Below are the code and all the weights of a small trained network. Each question names an input and a target symbol and asks about switching units off, where a switched-off unit gives its printed mean instead of its output.

import numpy as np


def w(rows, s, z=0):
    codes = np.array(rows[::2]) - 128.0
    scale = np.full(codes.shape[1], s)
    scale[-1] = z or s
    return codes * scale


def f(y):
    return y / 2 * (1 + np.tanh(0.7978845608 * (y + 0.044715 * y**3)))


def softmax(a):
    e = np.exp(a - a.max(-1, keepdims=True))
    return e / e.sum(-1, keepdims=True)


def log_softmax(a):
    a = a - a.max(-1, keepdims=True)
    return a - np.log(np.exp(a).sum(-1, keepdims=True))


def net(x, mask):
    ids = ['ΔΘΛΠΦΨαβγεζημξστ'.index(c) for c in x.split()]
    T = len(ids)
    res = E[ids] + P[:T]
    u = 0
    for l in range(2):
        q, k, v = (res @ M[l].T for M in (Q, K, V))
        z = softmax(np.where(np.tri(T) > 0, q @ k.T / 2**0.5, -1e9)) @ v
        res = res + np.where(mask[u], z, O[l][:, -1]) @ O[l][:, :-1]
        u += 1
        y = f(res @ A[l][:, :-1].T + A[l][:, -1])
        res = res + np.where(mask[u : u + 12], y, B[l][:, -1]) @ B[l][:, :-1]
        u += 12
    return log_softmax(res[-1] @ U[:, :-1].T + U[:, -1])


Q, K, V, O, A, B = {}, {}, {}, {}, {}, {}
E = w([
[85,121,162,68,97,169,87,145,92,152,55],'Δ',
[82,30,98,230,48,149,145,85,121,179,108],'Θ',
[118,123,146,81,108,188,179,163,145,99,124],'Λ',
[106,86,55,142,138,51,212,64,101,71,129],'Π',
[81,162,201,137,157,174,146,121,108,119,39],'Φ',
[183,210,196,154,112,128,210,94,190,165,133],'Ψ',
[138,53,190,77,201,155,45,88,116,187,149],'α',
[139,129,208,55,130,154,116,53,68,155,93],'β',
[191,121,174,122,66,165,119,109,160,106,122],'γ',
[92,188,157,99,70,120,108,106,162,167,71],'ε',
[68,90,112,90,139,118,72,194,186,162,67],'ζ',
[89,140,176,99,194,116,153,116,157,204,91],'η',
[78,135,79,253,134,95,81,45,192,125,121],'μ',
[178,132,209,204,220,130,150,172,146,144,137],'ξ',
[170,104,133,88,145,123,152,116,220,182,189],'σ',
[123,129,130,16,68,123,175,93,175,173,134],'τ',
],0.017)
P = w([
[219,251,174,118,164,3,62,233,80,149,62],'0',
[158,201,187,130,151,53,84,194,124,159,39],'1',
[141,179,194,155,142,96,103,163,135,153,62],'2',
[126,152,180,147,161,119,116,139,139,166,69],'3',
[106,141,179,145,139,145,130,111,163,135,72],'4',
[95,113,180,154,164,155,143,87,157,150,65],'5',
[87,100,156,169,168,171,165,83,189,115,77],'6',
[94,94,152,178,174,224,153,58,184,111,81],'7',
[82,63,146,176,155,217,156,42,198,119,72],'8',
[79,35,146,164,159,242,186,39,212,82,82],'9',
[59,27,125,168,184,242,185,18,194,80,70],'10',
[53,5,126,175,184,241,183,22,228,68,78],'11',
],0.0062)
Q[0] = w([
[130,159,71,148,119,116,109,141,99,123,171],'L0H1',
[83,111,211,128,135,174,131,79,246,177,51],'L0H1',
],0.012)
K[0] = w([
[154,150,186,75,101,126,98,211,138,171,118],'L0H1',
[49,49,49,211,113,146,176,3,110,87,146],'L0H1',
],0.011)
V[0] = w([
[134,161,216,71,141,205,88,141,198,149,115],'L0H1',
[169,134,164,42,183,82,180,75,126,2,92],'L0H1',
],0.0043)
O[0] = w([
[220,102,75,126,117,154,115,102,158,176,51,44],'L0H1',
[149,103,167,123,120,11,129,138,116,82,123,254],'L0H1',
],0.012,0.00036)
A[0] = w([
[192,105,24,160,118,114,96,102,1,178,117,155],'L0N1',
[52,119,197,65,84,191,28,166,97,104,140,124],'L0N2',
[136,145,192,137,92,115,60,161,152,144,165,143],'L0N3',
[191,110,99,128,103,81,125,162,76,71,194,77],'L0N4',
[25,177,103,72,138,144,149,130,141,94,121,72],'L0N5',
[152,159,155,141,165,111,156,90,154,114,35,2],'L0N6',
[80,103,107,113,190,148,137,225,163,125,192,81],'L0N7',
[124,139,157,50,125,167,130,131,73,148,200,92],'L0N8',
[138,81,131,140,146,155,183,63,174,98,75,45],'L0N9',
[155,179,172,132,128,169,120,125,75,124,247,159],'L0N10',
[101,184,68,60,118,143,210,150,104,106,201,85],'L0N11',
[55,158,78,101,120,83,125,168,123,200,183,167],'L0N12',
],0.0075,0.0066)
B[0] = w([
[112,109,193,128,142,35,166,73,158,47,86,151],'L0N1',
[182,179,121,161,104,89,228,140,186,136,128,253],'L0N2',
[156,101,34,159,150,48,183,90,100,105,84,180],'L0N3',
[173,126,129,120,112,155,134,186,172,157,71,113],'L0N4',
[210,52,100,176,161,107,81,86,110,159,162,175],'L0N5',
[29,181,161,157,116,144,125,149,8,184,203,170],'L0N6',
[155,193,174,116,51,148,135,70,40,101,84,152],'L0N7',
[119,174,150,204,146,100,111,141,160,105,106,143],'L0N8',
[124,152,167,105,108,138,73,185,85,176,226,209],'L0N9',
[76,78,57,127,99,102,156,140,137,142,2,166],'L0N10',
[131,176,166,185,168,114,109,163,124,118,33,125],'L0N11',
[161,85,108,159,117,122,154,98,154,102,63,159],'L0N12',
],0.0065,0.0042)
Q[1] = w([
[77,89,180,164,138,79,224,108,184,118,113],'L1H1',
[109,123,158,205,166,211,154,100,246,214,100],'L1H1',
],0.011)
K[1] = w([
[36,64,216,159,145,102,178,134,232,108,185],'L1H1',
[2,62,87,212,97,172,60,62,157,151,243],'L1H1',
],0.008)
V[1] = w([
[167,255,41,132,229,187,42,82,167,139,143],'L1H1',
[154,116,169,69,148,190,179,174,148,166,91],'L1H1',
],0.0048)
O[1] = w([
[127,154,219,112,127,9,112,188,201,103,91,1],'L1H1',
[211,98,43,132,136,43,156,144,2,152,118,106],'L1H1',
],0.0081,0.00076)
A[1] = w([
[123,96,119,6,90,105,143,157,68,86,112,100],'L1N1',
[172,59,133,223,105,120,69,153,113,149,119,116],'L1N2',
[147,138,105,150,129,138,141,154,125,168,150,107],'L1N3',
[58,185,148,136,170,142,135,105,101,114,135,123],'L1N4',
[107,101,130,128,127,188,112,121,137,167,130,1],'L1N5',
[124,120,91,98,172,122,155,255,101,158,133,128],'L1N6',
[81,141,150,142,62,169,136,165,80,119,84,166],'L1N7',
[170,139,183,132,67,140,91,157,52,118,129,117],'L1N8',
[115,177,99,129,98,145,164,118,159,98,158,107],'L1N9',
[115,126,91,99,50,72,68,95,112,171,126,117],'L1N10',
[76,123,101,181,118,158,98,147,130,67,103,93],'L1N11',
[126,128,140,109,103,157,128,170,94,64,94,185],'L1N12',
],0.011,0.0072)
B[1] = w([
[175,72,254,131,101,148,174,182,167,103,56,173],'L1N1',
[137,199,82,97,193,180,160,164,173,35,70,191],'L1N2',
[171,136,137,196,108,122,125,128,119,136,136,142],'L1N3',
[165,80,77,104,67,117,114,150,163,108,108,255],'L1N4',
[175,163,157,150,80,70,100,162,125,128,75,144],'L1N5',
[78,52,138,196,97,145,115,213,133,165,144,193],'L1N6',
[142,124,98,146,200,82,75,66,176,147,151,225],'L1N7',
[178,129,146,211,87,152,67,102,128,80,140,180],'L1N8',
[113,71,135,99,196,121,103,172,55,150,89,183],'L1N9',
[73,230,20,85,125,154,158,127,95,136,91,183],'L1N10',
[173,160,204,46,135,126,197,122,109,179,107,179],'L1N11',
[80,116,103,150,75,71,96,83,160,160,154,162],'L1N12',
],0.0082,0.0044)
U = w([
[147,133,139,135,138,52,139,117,147,155,64,246],'Δ',
[130,102,119,119,154,222,128,75,160,198,132,179],'Θ',
[147,46,152,95,74,184,90,168,132,144,182,138],'Λ',
[70,109,109,121,142,48,195,91,86,62,160,153],'Π',
[128,106,116,144,146,62,2,106,132,149,143,83],'Φ',
[165,212,194,126,111,75,175,118,116,181,186,71],'Ψ',
[168,115,136,27,249,94,75,105,114,133,91,52],'α',
[136,141,232,90,131,129,104,91,55,132,69,52],'β',
[178,176,93,107,87,137,93,133,149,34,143,102],'γ',
[77,234,101,64,140,91,84,112,105,150,142,99],'ε',
[78,95,61,103,125,114,92,179,153,120,64,56],'ζ',
[74,141,184,89,182,79,117,168,50,232,137,94],'η',
[72,173,208,96,134,100,108,130,226,117,131,83],'μ',
[125,164,160,156,194,138,152,189,105,97,129,83],'ξ',
[220,106,59,78,128,24,121,141,218,195,215,65],'σ',
[154,151,146,40,82,120,195,142,125,162,95,46],'τ',
],0.0052,0.011)

Each question gives the input, a string of symbols that net reads in full, and the target symbol t.
The units are the heads (2 rows each of Q, K, V and O) and the neurons (one row each of A and B). Each row of codes is followed by its name. A weight is (code - 128) times the scale printed after its matrix; where a second scale follows, it is the last column's (O, A, B and U).
mask holds one flag per unit, layer by layer, with each layer's heads first. A switched-off unit (its flag False) gives its mean, the last column of its rows in O or B, instead of its output. The means were averaged over made-up inputs and are rounded, as every weight is.
A unit's drop is (log p(t) with every unit on - log p(t) with that unit switched off) / (log p(t) with every unit on - log p(t) with every unit switched off).
The circuit of an input: a set's keep is (log p(t) with only the set's units on - log p(t) with every unit switched off) / (log p(t) with every unit on - log p(t) with every unit switched off). Starting from the 12 units with the biggest drops (on a tie, the unit counted first), units are removed one at a time, each time the one whose removal leaves the highest keep (on an exact tie, the one counted first), for as long as the keep stays at least 0.8.
units of the circuit, in order: the units of the circuit, biggest drop first
top k neurons: the k neurons with the biggest drops, biggest first
k most important neurons of layer l: the k neurons of layer l with the biggest drops, biggest first
drop of u: that unit's drop, to one decimal
input Λ Π ζ Δ μ μ Ψ Δ η η σ, target μ: units of the circuit, in order -> L1H1
input ζ Π Δ β ε Δ, target Π: top 2 neurons -> L0N2, L0N3
input Θ τ ξ Ψ Π ζ τ γ γ, target Π: units of the circuit, in order -> L0H1, L0N3
input Θ τ σ, target Θ: units of the circuit, in order -> L1H1, L0N1
input Θ Ψ ξ σ Ψ Ψ, target Θ: units of the circuit, in order -> L1H1, L0N1
input Λ Π σ Φ ζ γ η, target Π: units of the circuit, in order -> L0H1, L1H1
input Θ η α τ τ, target Θ: 3 most important neurons of layer 0 -> L0N5, L0N1, L0N12
input μ α σ η Λ α α σ, target μ: units of the circuit, in order -> L1H1, L0H1, L0N2
input ε σ β Φ, target Φ: top 2 neurons -> L0N6, L1N7
input Δ Ψ μ Λ σ ζ Λ, target μ: units of the circuit, in order -> L1H1, L0H1
input Δ σ η, target η: top 3 neurons -> L0N6, L1N6, L1N4
input Φ Φ Λ, target Λ: top 2 neurons -> L1N6, L1N1
input σ τ β ξ Δ ζ α γ, target γ: top 3 neurons -> L1N2, L1N8, L0N9
input γ Θ Ψ Ψ, target Θ: units of the circuit, in order -> L1H1
input μ Δ Δ α Ψ Δ γ ζ Δ τ τ γ, target μ: units of the circuit, in order -> L1H1, L0H1, L0N2
input ξ Φ ζ η η α Δ η β, target β: 3 most important neurons of layer 1 -> L1N1, L1N8, L1N4
input α Λ ξ Φ η, target η: top 2 neurons -> L0N6, L1N6
input Π Φ ζ, target Π: top 2 neurons -> L0N3, L0N2
input σ Ψ γ α η σ Ψ τ Λ, target Λ: top 3 neurons -> L0N9, L1N6, L1N1
input Ψ β γ η ζ ζ, target ζ: most important neuron of layer 0 -> L0N1
input τ γ σ σ α Φ Φ τ γ β α, target α: top 2 neurons -> L1N2, L1N6
input α Π τ, target Π: drop of L1H1 -> 0.3
input σ α γ γ σ ε, target ε: drop of L0H1 -> 0.4
input Δ η Δ Π α Φ Φ, target Π: drop of L0H1 -> 1.1
input τ ξ Φ μ Θ τ μ η η τ, target μ: drop of L1H1 -> 1.0
